[ -7  -2  -3  -1  12   5  27  -1   3  16 -15  55  -9  -4 -14  -1   7  -9
   2   0 -16 -27 -32  20  18 -18  -3  -4  14 -30   1   8  -6  -3   8  12
  -6   2  13  -2  -1  -6   9  11   9  10 -18] => Cl & gp
[ -7 -11  11   0   7  31  18   2  -2   8  -5  19  -7  32  -5   4   3   1
   3   4 -12  -7 -13  22   5  -3  -1   0  -5 -17   4  -2   0  -5   9  15
   6  -2  13  21 -10 -20   7   9  -4   7 -12] => Cl & gp
[ -1   5  -3   5 -14  -1 -20  -4  -8  -9 -18  -5  -2 -10   4   3   2  -5
  -3   2   1  17  11   2   6   9  -4   4 -21  -8   5 -10   1  -2   3  -2
   1   2 -11  11   8 -15  12   0  -3   4  -9] => Cl & lf
[  9  -5   7   0  -7   1 -21   0 -15 -13  -5 -52  -3  -9  -2  -1  -4   1
  -1  -8  22   7   8   5   8  13   8  11  -8   9  -1   2   5   1  -3 -17
  11   3 -15   9  -5   6   0  -4 -12  -6   2] => qn & lf
[  6  -2   2   4 -18 -15   9  -2   9 -12 -23  -4 -13 -21  16   0   1  -5
   1   1   7  15  21  -7  22 -11  -7   6  -9 -14   7  -5   3 -13  -2  -8
   4  -2  21  12  10 -13   8  -7   1   4  -2] => Cl & lf
[ -7  -2   1   0   5  -3  -3   0  -8  11 -12  -1  18 -32 -11   0  -5 -18
   6 -11  11  22   1  -9   5  -5 -12  -4 -13 -22   6  -5  -6  11   8  -2
   0   7 -18  -3   3  -9   2   1   2  -7   0] => th & lf
[  7  -2   9  -1   5 -10  -8  -1 -10  -2  -9 -35   0 -12  -8   0  -2 -12
  -3 -17  35   5  11   7   2  -4   5  20  -5  -5  -4   2   1   1  -6 -22
   8   7   0 -11   9  -5   3   5  -9   1  -8] => qn & lf
[ -7   6   4  -1  14  -8  -7   2  -7  10 -13 -14 -10 -18 -25   1   0  -7
   1 -15  15 -20 -22  16   7  -5  -3  10  13  -7  -4   0 -10  13  -1  -8
  -6   2   9 -19  12   5   6  23   8   6 -22] => qn & lf
[  1   1  -3  -1 -19   3 -66  -5  -7   6 -11   0 -15 -35 -16  -1  -2   1
  -2  -4   9  31 -20   6   1   2  -6   7 -10   3   3 -14  -7  11   3  -1
   0   4 -29   3  12  -3   8   4   2  -1 -17] => th & lf
[ -4 -16   1   0   0  35 -14   2 -15  10  -2   6 -13  12  -4   0  -2   4
  -5  -3  -5   1 -34  28   6   5  10  -1  -4   0   5   2   4   3   8   7
   7   0 -11  11 -23   1   5  -1  -5  -5  -4] => th & gp
[ -7  -5  -1  -3 -10  14 -13   3  -3  -2   9  12  -2  22   1  -1   0  -1
  -2   4  -4  22  19   2 -18  -6   1   1 -10 -12   2   0   4   1  -6   1
  -1   0  -8  16  -5 -21  -1  -7  -2   1   5] => th & jc
[  4   3   2  -1  -6 -12  -3  -1  -7  -4 -14 -14   2 -11   2   1   5   0
  -4  -2  14  10  10   0   4  -3   0  14 -12   0   1  -5  -2  -4   0  -7
   4   3   6   5   9  -7   4   2  -2   2  -3] => Cl & lf
[  1   9   2  -1   6 -13  -7   0  -3   6  -4 -27   1 -20 -19   1  -4  -4
   0  -8  13 -13  -7   0   1   6   0   4  10   8  -5  -3  -5   9  -7  -6
  -4   4  -2 -22  15  13   3  14   3   4 -12] => qn & lf

[ -5   0 -12  11 -13 -14  -6 -10 -10  -1  20  -3  -1 -20  -2  11   1   7
  16   4  -2  -4   0   3  -3   8   2  -1  21   8 -15 -32   2  19  -8 -17
   9   8  -5  -6  24  30  18 -14  10  -1  -8] => G & qr
[  5 -13   5  11  -1 -24  -6  -6   2   5  10   7   7 -11  -1 -11   8   6
  11   2  -3   5   3  -7   6 -10  -8   3  -9  -2 -10   1  16 -13  46   2
   6   1   3  -4   5  -5   9  -5   3  16  -2] => B & qq
[  9 -17  -1  -9   0 -23  -1 -22  -1  24   8  10  12 -20 -10 -11  10  16
  27 -11 -17  10   1 -13  15  -4  -5   6  -7  -7 -11 -21  45  -4  48  -8
  11  10  -3 -11  14  -1  -7  -8  27  22  -5] => B & Dm
[ 10  -1   0  26 -10 -37 -17 -23  -1  -7   4   0   5 -25   2   6  12  13
  19  10  -8  -8   4  -6  -3   0  -7   0  -3   7 -20 -23  15 -10  62 -11
  13   0   2  -1  17   8  16 -15  12  23   2] => B & pr
[  3   5   3  17   2 -15  -3 -14   6  -2  -1  -1   3   5   4   0   0   1
  -9   2  -6   5   6  -7 -10  -8 -11  -2 -21   3   0   4   3 -17  36  -6
   4  -7  14  -4 -10  -6   6  -5   8  10   6] => B & qr
[  2  -9  -3  14   3 -23  -4 -23  -9  12  28  13  11 -23  -4  -3   6  21
  20   1 -23  18   8  -7  -4   1 -16   5 -10  -2 -13 -25  26  -7  59  -4
  11  -1   1 -13  18   9  -7 -22  30  22  -8] => B & qr
[ 20   9  -8  21   0 -48 -27 -40   6  -1  -7   3  13 -23   2   9  17  16
  20  -4 -18   2  11 -10  -6  -7  -8  -7  -8   2 -12 -45  29 -11  56 -19
  13  -5   9 -10  19  13  11 -19  29  32   3] => B & pr
[-11  25  -6  23   2 -14   1 -22   7  24  16 -20   9   1  14   6  -8   7
  -2 -20  -9   8  -6 -11  -5  -8 -12 -10 -21   4   7  -6  20   9   2 -16
   5 -10   7  -7 -13   1   3  -2  22  -4   2] => G & qr
[  7 -26   0  21  -7 -53 -15 -48   9  45  16   6  24 -31   4 -14  20  28
  46 -17 -24  13   1 -22  20 -18 -15  -1 -22  -1 -18 -25  74 -18  91 -17
  11  12   1 -12  11  -3   8 -10  45  35  -6] => B & qq
[ 14 -23   6   4  -4 -37 -12 -26   9  26   6   8  18 -25   1 -13  21  18
  30 -14 -19   5  -2 -15  10 -11  -7   2 -16  -3 -11 -22  55  -8  66  -6
  17   6   8  -6  14  -8   4  -5  26  32  -1] => B & Dm
[  8 -29  -2   1  -2 -24  -6 -17   0  21  14  16  13 -27 -10 -19  22   3
  33  -4 -13  12   1  -6  15  -8  -9   9  -6  -6 -15 -20  36  -7  57  -4
  10  12   0  -9  18   4   2  -8  18  24  -8] => B & qq
[ 17   4  -1  12  -3 -37 -20 -37   2  -4   3  10   6 -22  -1   5  16   9
  19   2 -14  -1  10  -4   0  -4  -5  -1  -3   3 -16 -33  22  -9  57 -15
  11  -4   8  -7  19  10   5 -17  20  29   1] => B & pr
